Below are the code and all the weights of a small trained network. Each question names an input and a target symbol and asks about switching units off, where a switched-off unit gives its printed mean instead of its output.

import numpy as np


def w(rows, s, z=0):
    codes = np.array(rows[::2]) - 128.0
    scale = np.full(codes.shape[1], s)
    scale[-1] = z or s
    return codes * scale


def norm(h):
    return h / np.sqrt((h * h).mean(-1, keepdims=True) + 1e-5)


def f(y):
    return y / 2 * (1 + np.tanh(0.7978845608 * (y + 0.044715 * y**3)))


def softmax(a):
    e = np.exp(a - a.max(-1, keepdims=True))
    return e / e.sum(-1, keepdims=True)


def log_softmax(a):
    a = a - a.max(-1, keepdims=True)
    return a - np.log(np.exp(a).sum(-1, keepdims=True))


def net(x, mask):
    ids = ['ΦΩαγδεημξπστψ'.index(c) for c in x.split()]
    T = len(ids)
    res = E[ids] + P[:T]
    u = 0
    for l in range(2):
        r = norm(res)
        for j in range(2):
            rows = slice(4 * j, 4 * j + 4)
            q, k, v = (r @ M[l][rows].T for M in (Q, K, V))
            z = softmax(np.where(np.tri(T) > 0, q @ k.T / 4**0.5, -1e9)) @ v
            o = O[l][rows]
            res = res + np.where(mask[u + j], z, o[:, -1]) @ o[:, :-1]
        u += 2
        y = f(norm(res) @ A[l][:, :-1].T + A[l][:, -1])
        res = res + np.where(mask[u : u + 12], y, B[l][:, -1]) @ B[l][:, :-1]
        u += 12
    return log_softmax(norm(res)[-1] @ U[:, :-1].T + U[:, -1])


Q, K, V, O, A, B = {}, {}, {}, {}, {}, {}
E = w([
[154,139,126,156,149,172,125,133,88],'Φ',
[160,175,92,147,151,159,118,131,102],'Ω',
[157,112,125,184,119,165,143,151,52],'α',
[142,121,83,220,118,133,135,136,48],'γ',
[101,213,82,150,74,97,126,121,96],'δ',
[97,193,156,88,121,188,148,92,123],'ε',
[123,178,138,128,65,170,170,173,110],'η',
[115,199,221,64,222,71,106,115,137],'μ',
[144,254,139,171,105,120,126,76,174],'ξ',
[177,28,115,106,134,159,143,102,63],'π',
[80,125,126,155,129,109,121,55,178],'σ',
[219,101,158,113,158,162,119,52,157],'τ',
[81,74,81,114,121,125,150,132,96],'ψ',
],0.017)
P = w([
[100,125,67,106,132,247,102,134,171],'0',
[134,115,105,134,148,198,125,151,153],'1',
[148,105,130,148,152,166,133,157,150],'2',
[156,116,126,137,142,146,158,136,138],'3',
[157,121,134,134,134,127,178,119,123],'4',
[151,127,129,124,132,128,198,93,112],'5',
[144,133,125,109,131,120,224,61,100],'6',
],0.012)
Q[0] = w([
[42,111,98,169,111,123,2,174,116],'0.h0',
[129,173,115,140,130,54,170,132,141],'0.h0',
[145,205,101,185,167,200,192,71,50],'0.h0',
[108,104,53,77,187,118,108,132,97],'0.h0',
[166,166,125,131,148,117,163,94,152],'0.h1',
[159,138,149,141,105,129,103,73,131],'0.h1',
[108,144,120,106,134,120,181,147,112],'0.h1',
[108,129,163,149,116,155,106,96,84],'0.h1',
],0.0087)
K[0] = w([
[6,137,68,117,73,252,50,159,164],'0.h0',
[131,161,151,158,195,161,218,103,97],'0.h0',
[111,127,239,146,18,9,254,106,129],'0.h0',
[113,90,26,92,154,121,214,232,66],'0.h0',
[101,132,147,114,165,53,141,120,107],'0.h1',
[149,141,144,111,126,213,88,118,73],'0.h1',
[97,150,150,127,202,137,184,60,38],'0.h1',
[135,166,109,109,85,111,154,92,102],'0.h1',
],0.006)
V[0] = w([
[115,76,154,40,60,141,98,149,115],'0.h0',
[118,142,113,132,44,187,117,142,207],'0.h0',
[146,103,116,123,130,108,18,17,123],'0.h0',
[91,113,136,150,79,112,74,61,79],'0.h0',
[21,91,227,103,187,2,61,221,66],'0.h1',
[120,59,103,111,69,170,108,70,174],'0.h1',
[127,139,124,87,47,124,131,62,57],'0.h1',
[126,90,48,158,57,161,171,104,109],'0.h1',
],0.0058)
O[0] = w([
[113,75,173,34,85,131,151,179,167,85],'0.h0',
[166,132,205,163,62,58,177,254,151,137],'0.h0',
[126,84,130,199,253,162,44,113,130,122],'0.h0',
[227,69,104,92,59,65,86,102,188,115],'0.h0',
[72,94,175,118,147,163,87,67,48,2],'0.h1',
[116,59,143,216,99,128,110,225,197,138],'0.h1',
[210,214,180,89,79,47,51,227,131,117],'0.h1',
[168,145,55,184,193,148,173,154,190,159],'0.h1',
],0.0057,0.0096)
A[0] = w([
[90,69,132,152,105,124,107,92,95,252],'0.n0',
[115,167,155,139,157,108,98,91,76,178],'0.n1',
[61,167,130,168,171,93,118,137,158,189],'0.n2',
[116,185,80,93,141,120,116,132,162,132],'0.n3',
[96,112,176,122,60,114,165,124,66,131],'0.n4',
[175,137,93,119,184,116,145,140,128,193],'0.n5',
[87,201,110,146,99,87,110,140,114,140],'0.n6',
[168,121,91,145,120,112,135,169,210,92],'0.n7',
[64,86,72,136,103,100,152,161,72,126],'0.n8',
[117,178,157,47,104,141,116,157,142,81],'0.n9',
[87,156,92,125,132,208,88,114,136,220],'0.n10',
[2,135,86,105,128,91,118,157,131,166],'0.n11',
],0.0093,0.0025)
B[0] = w([
[65,140,181,119,59,96,114,130,51,129],'0.n0',
[104,116,181,136,109,96,113,123,24,162],'0.n1',
[139,42,165,118,106,105,242,118,130,172],'0.n2',
[140,43,154,205,120,155,160,106,113,168],'0.n3',
[73,164,115,163,107,123,131,129,2,127],'0.n4',
[86,102,112,116,51,60,157,142,66,230],'0.n5',
[167,62,152,117,180,174,100,191,61,158],'0.n6',
[73,109,174,113,152,144,77,102,47,253],'0.n7',
[148,176,222,18,218,158,136,101,228,144],'0.n8',
[202,82,55,133,112,78,135,75,187,141],'0.n9',
[150,128,171,195,110,110,207,225,92,174],'0.n10',
[223,140,17,164,245,90,107,158,158,129],'0.n11',
],0.007,0.0069)
Q[1] = w([
[209,101,85,88,137,100,222,146,148],'1.h0',
[129,235,86,81,81,108,175,51,51],'1.h0',
[225,77,173,210,135,82,255,137,138],'1.h0',
[120,72,189,133,107,107,179,113,57],'1.h0',
[208,166,15,109,94,78,171,128,110],'1.h1',
[177,86,148,166,172,106,242,191,18],'1.h1',
[107,183,137,165,85,105,24,213,145],'1.h1',
[104,160,29,105,105,151,50,98,41],'1.h1',
],0.0098)
K[1] = w([
[92,193,160,93,220,32,115,106,91],'1.h0',
[152,116,143,141,52,92,187,81,43],'1.h0',
[124,108,158,69,199,94,116,83,119],'1.h0',
[174,75,187,154,147,118,151,5,134],'1.h0',
[150,160,214,146,117,94,149,69,88],'1.h1',
[126,131,170,39,163,105,179,75,133],'1.h1',
[180,75,120,163,97,198,63,166,177],'1.h1',
[141,169,98,147,55,169,181,162,142],'1.h1',
],0.012)
V[1] = w([
[129,107,129,101,82,76,90,193,102],'1.h0',
[129,66,137,21,180,142,128,130,92],'1.h0',
[247,203,141,150,222,172,61,110,148],'1.h0',
[206,29,72,127,97,195,118,131,94],'1.h0',
[94,139,216,202,1,149,92,99,69],'1.h1',
[98,212,119,98,140,174,156,167,151],'1.h1',
[124,165,94,127,124,54,116,191,63],'1.h1',
[161,134,122,137,108,79,185,108,172],'1.h1',
],0.01)
O[1] = w([
[126,170,108,68,72,93,110,108,130,3],'1.h0',
[142,77,103,64,129,143,164,141,121,209],'1.h0',
[249,173,109,160,185,134,167,118,86,32],'1.h0',
[147,97,133,58,137,185,112,54,86,221],'1.h0',
[187,147,194,148,63,130,149,109,165,33],'1.h1',
[75,218,108,100,169,133,173,122,128,66],'1.h1',
[146,125,65,103,73,95,150,167,158,111],'1.h1',
[117,166,133,145,108,204,82,165,103,172],'1.h1',
],0.013,0.0035)
A[1] = w([
[148,69,133,47,139,128,152,173,143,111],'1.n0',
[87,62,167,141,87,132,29,119,171,1],'1.n1',
[125,112,110,141,135,207,166,190,135,152],'1.n2',
[189,113,108,110,182,112,152,160,181,99],'1.n3',
[196,163,146,166,148,122,74,168,201,139],'1.n4',
[90,80,190,174,111,133,64,118,207,82],'1.n5',
[132,145,103,142,85,102,71,40,71,176],'1.n6',
[118,53,139,142,176,128,118,93,134,159],'1.n7',
[98,92,69,98,180,149,99,164,169,139],'1.n8',
[143,95,161,108,124,120,92,29,95,124],'1.n9',
[181,80,101,170,168,101,161,252,185,61],'1.n10',
[91,104,173,169,157,156,174,171,115,98],'1.n11',
],0.013,0.004)
B[1] = w([
[108,135,115,141,154,187,74,117,187,210],'1.n0',
[37,119,186,193,83,104,88,162,167,193],'1.n1',
[127,94,143,146,136,59,135,92,129,253],'1.n2',
[132,81,171,148,131,157,201,220,130,171],'1.n3',
[115,94,176,120,128,3,179,120,83,139],'1.n4',
[87,32,88,177,101,125,50,144,67,203],'1.n5',
[111,99,171,84,190,91,98,132,210,174],'1.n6',
[143,190,113,150,110,74,119,144,78,228],'1.n7',
[113,209,91,147,185,29,197,160,80,177],'1.n8',
[133,99,82,142,61,199,147,151,132,178],'1.n9',
[93,105,162,106,112,157,251,75,237,237],'1.n10',
[151,126,120,68,134,145,100,174,162,252],'1.n11',
],0.012,0.0078)
U = w([
[122,72,191,94,138,149,191,171,207,155],'Φ',
[128,87,38,201,75,127,201,127,178,42],'Ω',
[60,96,152,111,102,81,172,7,111,77],'α',
[128,104,94,158,173,99,86,25,199,86],'γ',
[191,127,116,67,108,70,71,164,181,195],'δ',
[84,183,191,108,162,191,95,77,161,186],'ε',
[117,220,82,128,39,182,137,181,137,193],'η',
[136,76,193,51,84,83,166,190,45,3],'μ',
[158,180,218,182,125,61,148,156,119,74],'ξ',
[105,87,63,53,88,224,98,107,143,138],'π',
[76,81,149,183,88,147,73,196,119,199],'σ',
[226,91,125,157,139,195,130,186,85,157],'τ',
[65,138,80,111,190,85,151,171,90,120],'ψ',
],0.011,0.0042)

Each question gives the input, a string of symbols that net reads in full, and the target symbol t.
The units are the heads (4 rows each of Q, K, V and O) and the neurons (one row each of A and B). Each row of codes is followed by its name. A weight is (code - 128) times the scale printed after its matrix; where a second scale follows, it is the last column's (O, A, B and U).
mask holds one flag per unit, layer by layer, with each layer's heads first. A switched-off unit (its flag False) gives its mean, the last column of its rows in O or B, instead of its output. The means were averaged over made-up inputs and are rounded, as every weight is.
A unit's drop is (log p(t) with every unit on - log p(t) with that unit switched off) / (log p(t) with every unit on - log p(t) with every unit switched off).
The circuit of an input: a set's keep is (log p(t) with only the set's units on - log p(t) with every unit switched off) / (log p(t) with every unit on - log p(t) with every unit switched off). Starting from the 12 units with the biggest drops (on a tie, the unit counted first), units are removed one at a time, each time the one whose removal leaves the highest keep (on an exact tie, the one counted first), for as long as the keep stays at least 0.8.
circuit, biggest first: the units of the circuit, biggest drop first
unit that matters most: the unit with the biggest drop
which heads matter: for each layer, one digit per head in row order, 1 if its drop is at least 0.15 and else 0, layers parted by /
input Ω ψ ψ σ π, target ψ: circuit, biggest first => 0.n8, 1.h1
input η α ε σ η, target σ: circuit, biggest first => 1.h0, 1.n5
input γ η τ ε ψ σ, target ψ: which heads matter => 00 / 01
input Φ σ τ σ ε ε, target σ: which heads matter => 00 / 10
input σ α σ ξ, target σ: which heads matter => 00 / 00
input ψ γ ψ α, target ψ: unit that matters most => 1.h1
input α σ δ μ σ μ η, target σ: which heads matter => 01 / 10
input ψ η π ψ σ δ, target ψ: circuit, biggest first => 0.n8, 0.n6, 1.h1
input ξ ξ Ω, target ξ: which heads matter => 00 / 10
input γ π μ σ σ π Ω, target Φ: circuit, biggest first => 1.h0, 0.h1, 1.n10
input Φ γ ξ Φ, target ξ: circuit, biggest first => 1.h0, 1.n4
input η π Ω σ δ δ, target σ: circuit, biggest first => 1.h0, 0.n6
input ξ σ ε, target σ: which heads matter => 00 / 00
input σ Ω Ω ξ δ ψ, target ψ: circuit, biggest first => 0.n8, 1.h1, 1.n8
input ξ α π Ω, target π: circuit, biggest first => 1.h0
input ξ α Ω, target ξ: which heads matter => 10 / 11
input δ σ σ α π, target σ: which heads matter => 00 / 10
input ε ψ μ α, target Φ: which heads matter => 01 / 10
input δ α ψ Φ, target ψ: circuit, biggest first => 1.h1, 0.n8
input Ω σ η μ σ ψ γ, target Φ: circuit, biggest first => 1.h0, 1.n10, 0.n8
input π σ σ η α η, target η: circuit, biggest first => 0.h1, 1.h1, 1.h0
input ε σ μ σ ψ, target Φ: circuit, biggest first => 0.n8
input ψ ψ μ Φ δ, target Φ: which heads matter => 01 / 10
input ξ ξ ε ψ δ, target ψ: circuit, biggest first => 0.n8, 1.h1
input Φ σ η η η Ω, target η: circuit, biggest first => 0.h0, 1.h1
input Ω Ω τ Φ μ μ, target μ: which heads matter => 01 / 11
input γ η μ α, target Φ: circuit, biggest first => 0.h1, 1.h0, 1.n10
input Φ Φ α, target α: which heads matter => 11 / 11
input ξ Ω Ω α δ ξ, target ξ: unit that matters most => 1.n4
input η η ε η, target η: which heads matter => 10 / 00
